[128 = 0]

[132 125 133 119 123 143 156 122 108 108 113 109 117 149 124 143 111 109
 145 116 129 109 148 139 134 162 120 137  95 155  93 142 131 152  77 132
 117 150 136 119 121 147 149 135 109]
(62) & M
[138 119 113 126 125 175 129 130 110 139 126 131 124 140 139 136 111 119
 118 163 127 106 137 125 125 150 166  98 134 126 109 135 131 121 110 128
 113 128 128 112 129 136 144 129 123]
(62) & Y
[123 107  94 121 127 126 129 104 105 121 143 121 116 135 142 148 131 107
 126 154 156 108 146 145 139 143 164 124 120 127 121 121 124 118 112 134
 116 141 138 118 120 162 132 124 127]
(62) & Y
[122 115  91 101 154 149 138 141 119  95 126 126 142 113 152 194 124  70
 148 116  99 150 148 139 149 165  61 102 147 107 138 115 154  85 139 163
 134  95 135 130  96 156 134 116 132]
(67) & D
[118  96 122 100 142 123 166 118 138 129 124 142 144 124 147 162 144  81
 119 156 168 147 126 144 147 122 109 113 117 124 167 109 136 133 102 127
 130 124 123 138  98 172 139 119 128]
(65) & M
[125 153 147 108 124 169 142 105 110  47 129 124 126 144 122 135 122 147
 143 110 107 112 122 118 135 138 108 166 100 142 120 135 186 158  72 110
 104 137 144 130 103 155 123 118 133]
(62) & M
[132 110 110 105 120 125 151 130 124 116 165 149 148 122 179 139 140 121
 127 149 130 113 139 139 136 135 127 127 149 128 148 104 128 127 130 110
 119  99 126 132 106 160 126 116 143]
(65) & D
[109  98  93  85 134  96 141 119 131 124 127 143 137 130 149 135 120  81
 115 169 137 137 113 146 138 128 130 107 137 121 156 107 125 130 119 113
 133 134 130 127  97 182 128 126 138]
(65) & D
[113 118 105 108 162 155 154 128 116 119 111 132 131 123 134 194 119  57
 158 122 110 146 155 129 148 153  54 101 147 120 141 101 166  85 132 172
 126 112 127 128  87 144 140 122 117]
(67) & M
[122 105 116 102 127 138 141 133 123 121 137 156 144 121 150 128 149 118
 119 140 144 152 126 103 137 117  94 118 153 140 168 109 132 108 116 120
 149 129  41 130 110 158 116 122 122]
(65) & D
[101 153 109  88 146 129 112 111 107  40 133 131  95 110 168 126 132 139
 134 119  85 113 159 123 144 145  74 138 114 147 125 121 143 178 107 111
 116 132 136 132  96 177 120 132 130]
(62) & D
[113 102  98 120 138 146 149 130 124 136 129 142 138 126 149 151 132 100
 135 148 131 136 155 115 143 142 158  92 146 106 172 113 145 112 117 152
 134 107 130 148 110 134 135 130 122]
(65) & Y
[111  83  12  81 158 112 173 104 138  98 110 154 128 127 161 169 144  37
 145 145 103 141 154 167 168 116  87 129 131 111 169  79 167 139 103 138
 136 124 148 133  32 226 127 122 130]
(65) & M
[104 125 125  84 144 155 202 100 107  55 111 118 123 148 134 161 118  84
 153   4 101 122 144 156 135 158  67 144 117 130  92 124 169 131  93 159
 114 106 140 127  95 184 146 122 130]
(67) & M
[105 108  88 111 144 109 141 115 120 105 112 152 150 129 156 166 139  68
 118 159 122 145 109 131 145 130 114 116 125 130 165 108 125 117 116 116
 117 126 141 129  79 179 120 120 132]
(65) & D
[121 112  66 128 124 175 158 118 125  92 122 145 179 137 169 173 103  83
 115 154 124 149 136 156 129 126 158 120 133  68 132 108 155 137  73 135
 121 115 134 174 108 194 126 110 142]
(58) & Y
[120 104  77 113 126 179 148 117 123 114 129 164 155 115 149 175 139 102
 146 153 126 141 137 140 156 123 142 111 133 116 155 107 159 109 106 133
 134 131 130 151  86 183 125 129 135]
(65) & Y
[122 113 124 117 119 130 126 134 129 107 132 132 145 132 136 129 133 131
 115 150 129 129 117 119 130 119 145 151 122 130 139 116 125 123  99 103
 116 125 133 132 118 159  95 132 131]
(62) & M
[120  77 104 110 140 131 145 127 125 153 124 158 138 103 153 151 152  74
 129 157 140 148 146 108 148 133  98  93 151 119 202 108 121  96 115 136
 146 132 125 122 101 156 122 124 135]
(65) & M
[131 104 115 104 129 152 169 110 118  86 114 144 165 121 130 161 127  99
 101 143 157 127 105 152 128 134 127 136 116 114 144 109 143 115  79 110
 117 124 136 130  79 173 114 125 121]
(58) & M
[134 107 135 118 136 101 145 134 126 128 119 138 118 134 136 120 140 110
 125 146 127 139 139 132 147 122 107 120 124 137 176 119 121 142 123 102
 139 145 107 132  88 158 119 137 126]
(65) & M
[121 108  74 112 149 176 136 116 130 104 130 134 144 127 163 171 124  84
 131 135 118 129 148 155 136 150 158 115 141  88 116 106 166 109 110 174
 109 125 127 121 124 177 142 112 138]
(67) & Y
[118 147 116  84 112 198 147 102  96  32 139 122 138 147 145 139 115 153
 149 131 113 122 127 119 129 153 116 159 118 131  90 118 143 191  63 132
 101 137 148 132 145 154 124 134 131]
(62) & D
[134 109  77  87 147 117 155 110 118  70 130 111 135 119 149 180 131  66
 148 121  95 164 147 152 150 150  50 144 141 110 137 104 171  95 111 189
 134  97 137 149  84 175 135 124 127]
(67) & D
[123  89 105 116 143 139 157 134 135 165 129 154 149 118 143 140 126  75
 115 178 144 134 139 148 154 124 165 104 132 112 165 109 134 115 112 124
 130 137 122 122 111 159 137 132 148]
(65) & Y
[107 119  79 111 136 170 130 104 125 121  90 137 136 135 158 173 138  79
 142 135 118 140 149 155 131 149 137 113 132 107 125 130 160 138 117 163
 134 130 121 134 108 173 141 127 121]
(67) & Y
[136 117 131 107 134 213 164 116 104 126 127 117 157 142 146 142 121 135
 127 124 133 110 149 143 154 174 160 138 127 104  88 143 148 130  80 143
 118 135 137 128 164 159 134 127 121]
(66) & Y
[106 124  60 111 137 151 140 105 126  72 139 131 132 125 157 172 119  79
 135 123 103 117 148 145 143 144 158 122 115 114 118 116 173 129 124 165
 102 115 133 134  82 164 135 115 130]
(67) & Y
[117 113  94 117 129 143 139 128 131 125 121 152 136 114 155 150 150  99
 115 161 126 155 136 132 144 126  97 111 146 115 207 107 137 100 139 144
 129 110 114 143 108 144 111 119 128]
(65) & D
[107 121 102 113 140 172 100  93 112  45 124 113 126 133 140 159 122 166
 148  95  83  89 159 133 143 164  88 139 120 124  82 127 181 104 100 177
 128  53 144 141  97 156 133 113 128]
(62) & Y
[124 138 137 109 112 132 164 109 122  81 118 124 171 130 156 154 123 112
 155 115 127 151 105 136 127 140  93 163 146 124 120 127 121 114  73 131
 119 106 139 112 111 159 119 109 110]
(58) & M
[130 105 122 127 157 125 123 133 134 166 114 129 145 114 124 163 144  96
 124 147 144 135 116 126 167 105 138 101 139 137 169 102 115  91 134 119
 138 119 134 125 120 144 123 124 133]
(65) & D
[116 116  83  95 145 170 146 110 104 116 149 140 154 136 176 165 116 108
 132 139 110 141 149 132 133 153 147 131 131  95 102 117 143 140  79 145
 124 126 145 125 140 180 126 108 146]
(58) & Y
[131  79 130  95 131 135 156 126 136 135 126 143 135 114 141 149 128 115
 124 130 137 153 127 114 133 129  95 126 144 123 171 103 128 111 113 118
 134 135 118 128 110 137 117 128 117]
(65) & M
[128  99  89 134 146 144 140 115 141 170 127 142 152 148 150 152 117  60
 131 158 169 114 120 184 137 129 205 102 103  94 109 113 155 148 111 151
 118 126 111 131 108 185 148 122 131]
(65) & Y
[107 126 122 128 132 170 131 119 116 105 110 144 145 116 136 150 148 126
 137 130 117 157 120 110 137 128  82 103 159 130 184  86 117  98 120 123
 128 107 122 149 115 155 106  87 118]
(65) & M
[125  92 104 115 137 123 161 125 111 134 113 161 156 135 129 172 143  78
 120 173 160 145 113 155 146 136 141 111 168 114 161 106 120 105 106 129
 119 144 127 127  87 197 150 118 125]
(65) & M
[124 127 155 122 134 143 156  70 133  80 120 141 147  95 123 154 141 111
 138 142 131 143 108 114 142 100 132 136 120 120 192 108 129 109 130 113
 136 128 140 137  98 154 106 117 137]
(65) & M
[114 100  91 102 133 136 135 123 134 113 132 137 133 119 153 144 141 119
 117 146 125 161 127 124 160 138 116 112 141 109 165 118 129 111 122 126
 133 123 145 136 107 164 115 166 144]
(65) & D
[110 107  69 114 114 173 133 116 124 122 140 157 154 126 190 154 127 115
 130 157 120 157 139 115 123 138 143 110 156  96 147 120 140 159  90 130
 115 137 118 140 116 161 138 122 137]
(65) & Y
[117 151 108  45 123 175 151 121  97  79 151 122 172 130 159 167 127 129
 145 111 120 134 117 123 123 166 107 140 139 123 104 120 140  79  79 137
 104 128 154 125 137 131 127 114 134]
(62) & M
[130 124  64 116   4 171 148 112 104 116 131 151 165 119 172 165 129 117
 122 151 138 138 132 123 134 138 131 123 132 107 137 126 140 125  97 136
 130 127 134 137 116 160 127 117 134]
(65) & Y
[116 128  75 107 148 192 158  96 111 102 126 128 160 134 165 186 111 102
 155 103 124 165 141 135 133 171 105 136 142  83 114 118 182 119  86 184
 116 112 133 132 102 163 140 122 122]
(67) & Y
[111 131 104  99 125 148 145 113 121 112 128 115 169 116 154 177 132  98
 152 113 111 132 126 128 120 152  76 115 152 116 111 129 161  90 118 165
 127 116 143 126 129 139 127 108 134]
(67) & M
[127 111  94 112 144 125 157 135 126 108  90 130 138 118 128 170 126  93
 164 148 130 135 134 137 144 154  99 119 124 141 127 121 133  86 105 141
 133 140 124 131  96 150 112 118 136]
(67) & M
[114 129 131 103 133 141 155 127 105  70 118  77 113 157 128 127 114 160
 138 124 104  87 131 141 138 152  84 132 101 149  83 128 132 121  95 136
 110 129 142 129 120 162 131 133 125]
(62) & D
[129  94 116 110 138 140 182 129 129 172 122 150 122 134 119 155 139  88
 139 147 136 134 128 117 148 135 129 113 125 119 149 114 133 104 108 136
 126 133 140 129 102 159 117 125 131]
(67) & M
[128  91 113 109 148 117 165 115 126 155 122 157 148 135 140 154 133  79
 154 162 130 151 130 138 141 135 130  95 138 102 171 113 126 119 100 112
 127 128 131 124 107 184 128 104 132]
(65) & M
[101 134  97  98 150 169 145 111 101  56 125 131 118 151 142 142  61 104
 143 119  94 110 167 133 146 140 123 132 109 134 102 128 171 156 100 161
 113 131 137 135 113 177 134 127 123]
(62) & Y
[121  91 117 111 128 139 145 124 112 132 122 146 147 125 161 151 145 108
 131 140 146 158 133 103 144 129 113 117 141 126 172 108 128 124 103 141
 138 136 129 130 126 162 116 125 128]
(65) & M
[126 123 137 101 153 163 148 128 105 102 120 117 108 143 126 160 150  98
 162 140 123 106 145 122 158 165 114 121 115  97 121 119 136 113  96 138
 106 140 140 111 117 137 136 126 122]
(62) & M
[125 123 141 124 143 114 158 122 103 130 123 144 144 137 133 203 124  95
 149 133 134 143 132 141 144 148 109 149 123 140 156 125 142 126  89 131
 123 133 124 125 104 143 131 125 145]
(67) & M

[130 115 137 118 125 106 143 133 107 131 129 123 130 133 123  93 127 170
 128 129 143 145 137 143 119  31 123 132 149 134 152 131 141 134 129 139
 136 132 119 138 135 131 114 122 142]
[9] & FC
[106 102 122 124 188 116 145 113 130 109 169 128 108 137 115  98 124 120
 117  90 114 140 126 153 121 111 107  91 125 117  97 138 161 159 136 201
 136 158 110 120 130  89 139 145 109]
[9] & TB
[119 169 134 132 202 117 130 110 128 112 142 123 128 125 134 150 108 125
 114 110 121 149 158 143 122 119 134 167 121 134  96 129 118 143 135 159
 162 165 130  94 127 112 163 137  35]
[15] & Lc
[110 104 121  93 118 105 136 116 135 130 141 114 135 130 121  86 131 151
 117 142 157 180 193 164 137 141 116  52 147 152 144 124 138 139 126 147
 104 103 142 144 131 111 145 133 107]
[17] & TB
[131 109 155 112 164 129 142 128 120 123 154 114 128 133 110  90 139 139
 136 112 155 159 135 132 114 132 126  59 129 139 125 144 150 139 120 152
 130 127 130 150 137 111 110 130 128]
[9] & Fr
[124 124  87 126 182  91 144 123 118 124 137 114 131 125 128 123 131 164
 117 124 157 186 140 131  94 124 129 117 130 113 109 127 142 144 128 149
 143  98 116 135 118 114 139 141  58]
[9] & Lc
[108 123 173 147 251 142 130 117 121 124 167 128 111 138 110  64 112 156
 128 100 124 151 150 131 132 135 138  33 107 121  95 122 114 168 134 146
 142 136 106 119 127 114  98 126 194]
[9] & FC
[111 142 139 140 156 137 115 121 117 105 119 106 128 126 136 193 135  85
 119 115 141 122 118 128 144 143 130 155 131 133 134 137 110 113 118 129
 145 135 137 134 121 139 152 135  37]
[15] & TB
[121 135 142 151 175 125 135 120 114 137 132 110 118 134 148 128 117 118
 122 142 144 156 139 133 120 127 124 129 137 111 120 129 111 128 128 118
 144 139 124 146 118 126 122 142  85]
[15] & Lc
[121 130 148 126 107 125 118 131 116 105 125 121 127 133 150 116 108 162
 141 144 153 125 140 138 119 117 131 203 108 134 142 136 116 122 139 106
 106 129 143 143 124 143 107 136  80]
[11] & FC
[118 116 146 143 154 117 125 126 115 128 150 118 117  89 114 130 127 180
 130 126 165 134 138 129 143 121 139 137 134 135 137 113 123 128 133 123
 105  94 123 142 137 128 109 124  74]
[9] & BT
[ 93 100 135 100 142  94 130 130 114 124 147 123  82 131 113  82 132 167
 125 127 164 162 141 138 123 129 121 116 130 129 148 123 148 140 134 152
 118 136 136 130 129 112 132 120  83]
[9] & Lc
[115 120 112  92 124 110 127 126 114 132 131 131 129 120 120  53 126 150
 128 145 132 121 122 137 135 149 124 148 130 128 135 136 131 117 182 159
 106 139 126 144 133 130  80 130 146]
[17] & FC
[128 141 150 205 191 136 128 115 121 118 129 132 129 151 131 161 128 119
 122 129 135 152 113 116 135 134 143  89 125 116 124 122 101 118 129 118
 122  99 135 122 130 125 126 135 126]
[15] & TB
[120 127 139 120 129 108 143 115 122 125 132 116 119 125 124  72 145 140
 133 140 144 171 119 132 124 133 114  81 142 119 124 146 149 139 122 186
 132 132 162 160 129 109 116 139  80]
[9] & TB
[130 123 148 127 126 119 127 117 115 143 113 120 144 123 130  52 140 182
 102 149 158 151 130 134 127 124 142 101 137 136 143 123 118 123 124 132
 116 112 137 153 118 135  88 138 169]
[11] & TB
[121 153 143 158 169 144 134 128 118 147 141 124 111 123 158 160 127 104
 131 122 136 163 110 118 118 125 156 108 139 126 145 113 114 119 118 113
 152 117 120 117 129 132 161 127 136]
[15] & Fr
[128 127 115 140 146 150 127 127 131 124 155 138 108 143 135 136 120 100
 134 111 104 112  86 118 141 126 132 153 124 134 117 132 147 115 112 148
 147 142 109 114 134 121 111 124 119]
[15] & Fr
[125 135 136 116 110 117 132 126 130 125 125 126 124 125 153 100 125 139
 128 146 114 127 118 120 108 111 131 114 131 132 137 111 131 128 111 134
 128 131 155 137 128 132 111 120 169]
[11] & TB
[117  96 128  62 174 120 110 111 140 108 121  98 136 134 136  54 106 152
 133 101 138 152 169 159 119 114 109 120  96 140 122 159 115 144 129 155
 142 181 127 133 112 104 113 151  80]
[17] & Lc
[120 120 135 108 145 133 127 130 124 132 161 125 128 137 112  89 121 159
 133 117 149 156 131 118 146 137 128 105 122 119 135 127 156 162 131 129
 124 115 129 138 130 114 123 133 112]
[9] & TB
[128 110 146 141 202 117 130 142 123 135 164 118 125 131 115 137 125 130
 119  95 147 182 139 158 131 128 119  44 130 126 117 110 159 153 123 160
 137 116 127 124 143  85 117 135  83]
[9] & TB
[123 150 131 168 232 129 116 143 128 102 194 115 125 148 125 132 108 125
 127 119 187 168 163 128 130 140 156 145 124 130 107 116 124 140 137  99
 153 110 135 104 126 138 175 136  26]
[15] & BT
[120 107 156 157 206 127 132  75 114 136 154 116 121 138 116  99 130 156
 120 136 165 151 129 132 141 145 121  57 132 117 121 117 135 136 128 162
 110  92 129 137 139 124  80 144 132]
[9] & TB
[121 108 151 127 154 124 129 130 111 129 161 130 123 104 122 104 139 165
 145 125 130 114 115 126 132 131 131  77 130 113 139 142 141 140 130 144
 100  97 115 137 134 113  94 135 164]
[9] & Fr
[117 115 154 128 155 110 138 131 119 144 131 119 112 133 122 151 132 145
 125 124 167 155 115 129 119 137 135  88 133 136 142 148 151 140 128 153
 107 100 134 138 139 133 108 137  91]
[9] & Lc
[112 128 159 130 203 143 143 128 123 113 159 132 119 144 111  88 100 137
 116 101  94 113 122 139 144 117 136 132 115 132 104 154 135 140 135 160
 136 141 108  90 122  85 107 124 170]
[9] & Fr
[111 130 122 146 133 114 124 141 111 115 138 106 111 132 113 214 131 117
 118 142 162 150 132 121 142 143 133 135 138 132  88 129 160 115 121 145
 131  99 141 128 136 134 146 142   5]
[15] & Lc
[133 111 133  84 245 127 124 144 131 109 149  59 140 137 132 107  92 134
 120  80 117 185 204 148 118 101 113 142 104 166 101 123 102 163 119 120
 206 204 123  99 113 106 206 127  57]
[15] & Lc
